Below are the code and all the weights of a small trained network. Each question names an input and a target symbol and asks about switching units off, where a switched-off unit gives its printed mean instead of its output.

import numpy as np


def w(rows, s, z=0):
    codes = np.array(rows[::2]) - 128.0
    scale = np.full(codes.shape[1], s)
    scale[-1] = z or s
    return codes * scale


def f(y):
    return np.maximum(y, 0)


def softmax(a):
    e = np.exp(a - a.max(-1, keepdims=True))
    return e / e.sum(-1, keepdims=True)


def log_softmax(a):
    a = a - a.max(-1, keepdims=True)
    return a - np.log(np.exp(a).sum(-1, keepdims=True))


def net(x, mask):
    ids = ['ΞΩβδεηπσ'.index(c) for c in x.split()]
    T = len(ids)
    res = E[ids] + P[:T]
    q, k, v = (res @ M[0].T for M in (Q, K, V))
    z = softmax(np.where(np.tri(T) > 0, q @ k.T / 3**0.5, -1e9)) @ v
    res = res + np.where(mask[0], z, O[0][:, -1]) @ O[0][:, :-1]
    y = f(res @ A[0][:, :-1].T + A[0][:, -1])
    res = res + np.where(mask[1:9], y, B[0][:, -1]) @ B[0][:, :-1]
    return log_softmax(res[-1] @ U[:, :-1].T + U[:, -1])


Q, K, V, O, A, B = {}, {}, {}, {}, {}, {}
E = w([
[145,78,103,122,130],'Ξ',
[62,161,68,124,10],'Ω',
[149,137,39,83,190],'β',
[188,187,99,92,132],'δ',
[71,137,82,128,180],'ε',
[156,198,156,129,99],'η',
[206,125,143,118,75],'π',
[93,196,121,128,156],'σ',
],0.013)
P = w([
[168,111,135,104,153],'0',
[186,123,105,160,158],'1',
[151,114,135,46,136],'2',
[182,134,79,162,135],'3',
[143,124,112,36,113],'4',
[171,143,55,154,111],'5',
[130,124,113,13,100],'6',
[168,150,37,167,101],'7',
[121,137,87,3,82],'8',
[159,160,6,188,89],'9',
[106,143,68,1,66],'10',
[146,140,45,145,96],'11',
],0.006)
Q[0] = w([
[144,105,187,222,164],'head 1',
[163,135,110,235,170],'head 1',
[159,166,1,132,52],'head 1',
],0.055)
K[0] = w([
[142,114,209,49,212],'head 1',
[89,96,208,3,127],'head 1',
[50,141,61,29,11],'head 1',
],0.038)
V[0] = w([
[95,250,154,131,188],'head 1',
[139,129,23,90,218],'head 1',
[13,83,125,146,138],'head 1',
],0.02)
O[0] = w([
[155,171,8,158,89,4],'head 1',
[191,157,116,203,219,253],'head 1',
[129,160,154,4,145,44],'head 1',
],0.013,0.005)
A[0] = w([
[144,150,143,108,210,42],'neuron 1',
[107,136,186,110,190,174],'neuron 2',
[127,164,68,47,149,125],'neuron 3',
[203,142,161,53,62,64],'neuron 4',
[68,224,185,114,72,103],'neuron 5',
[2,80,94,154,130,2],'neuron 6',
[27,80,156,140,77,238],'neuron 7',
[68,110,85,114,78,197],'neuron 8',
],0.017,0.0027)
B[0] = w([
[36,93,169,113,73,240],'neuron 1',
[227,74,66,124,103,247],'neuron 2',
[170,191,187,35,114,193],'neuron 3',
[35,155,150,222,214,208],'neuron 4',
[241,127,113,217,38,183],'neuron 5',
[168,250,193,145,140,165],'neuron 6',
[84,58,46,72,181,199],'neuron 7',
[50,108,110,111,46,190],'neuron 8',
],0.017,0.016)
U = w([
[165,45,157,90,68,196],'Ξ',
[114,161,216,126,132,208],'Ω',
[9,77,251,199,117,4],'β',
[166,129,92,201,144,71],'δ',
[82,146,242,38,81,140],'ε',
[53,142,78,116,15,42],'η',
[63,98,72,67,201,210],'π',
[197,174,61,29,110,107],'σ',
],0.0032,0.0039)

Each question gives the input, a string of symbols that net reads in full, and the target symbol t.
The units are the heads (3 rows each of Q, K, V and O) and the neurons (one row each of A and B). Each row of codes is followed by its name. A weight is (code - 128) times the scale printed after its matrix; where a second scale follows, it is the last column's (O, A, B and U).
mask holds one flag per unit, heads first, then neurons. A switched-off unit (its flag False) gives its mean, the last column of its rows in O or B, instead of its output. The means were averaged over made-up inputs and are rounded, as every weight is.
A unit's drop is (log p(t) with every unit on - log p(t) with that unit switched off) / (log p(t) with every unit on - log p(t) with every unit switched off).
The circuit of an input: a set's keep is (log p(t) with only the set's units on - log p(t) with every unit switched off) / (log p(t) with every unit on - log p(t) with every unit switched off). Starting from all 9 units, units are removed one at a time, each time the one whose removal leaves the highest keep (on an exact tie, the one counted first), for as long as the keep stays at least 0.8.
units of the circuit, in order: the units of the circuit, biggest drop first
most important unit: the unit with the biggest drop
top k neurons: the k neurons with the biggest drops, biggest first
drop of u: that unit's drop, to one decimal
input δ η β ε, target β: units of the circuit, in order	[neuron 1; head 1]
input σ Ξ Ξ π Ξ ε η, target ε: units of the circuit, in order	[head 1; neuron 1; neuron 3; neuron 2]
input Ξ Ω ε Ω Ξ π β Ξ Ξ σ Ω δ, target Ω: most important unit	neuron 4
input Ξ Ξ β δ Ξ η Ξ η σ Ξ, target σ: units of the circuit, in order	[head 1; neuron 3]
input β Ξ σ δ Ξ η ε σ, target ε: units of the circuit, in order	[head 1; neuron 1; neuron 3]
input δ η ε η β σ Ξ Ξ π η, target π: units of the circuit, in order	[neuron 7; head 1]
input η Ξ β η π ε δ, target ε: units of the circuit, in order	[head 1; neuron 1; neuron 3]
input Ω η Ξ β Ξ η η η π η Ξ π, target β: units of the circuit, in order	[neuron 4; head 1]
input Ω η Ξ Ξ η β, target ε: units of the circuit, in order	[neuron 3; head 1]
input β Ξ Ω ε Ξ ε, target σ: top 2 neurons	[neuron 1; neuron 3]
input δ η ε β Ξ π β, target π: top 2 neurons	[neuron 7; neuron 5]
input Ω Ξ δ β η β π η Ξ Ξ η Ξ, target π: units of the circuit, in order	[head 1; neuron 7; neuron 4]
input η Ω β η σ Ξ Ξ, target π: top 4 neurons	[neuron 7; neuron 4; neuron 1; neuron 6]
input Ξ β η Ξ, target η: top neuron	[neuron 8]
input η Ξ Ξ β Ξ σ Ξ Ξ β π π ε, target π: top 3 neurons	[neuron 7; neuron 5; neuron 3]
input η δ Ξ η Ξ ε δ ε Ξ δ Ξ η, target Ξ: top 3 neurons	[neuron 2; neuron 4; neuron 1]
input Ξ σ ε π Ξ Ξ Ξ β Ξ Ξ Ξ β, target Ξ: units of the circuit, in order	[head 1; neuron 2; neuron 1]
input β Ξ η η ε ε, target ε: top 2 neurons	[neuron 1; neuron 3]
input Ξ η Ξ ε π β π, target β: top 2 neurons	[neuron 1; neuron 2]
input π δ ε, target δ: units of the circuit, in order	[head 1]
input δ β η, target β: drop of neuron 1	1.4
input δ Ξ η, target Ξ: drop of head 1	0.7
input Ξ β η Ξ π σ β Ξ β η β, target η: drop of neuron 2	0.1
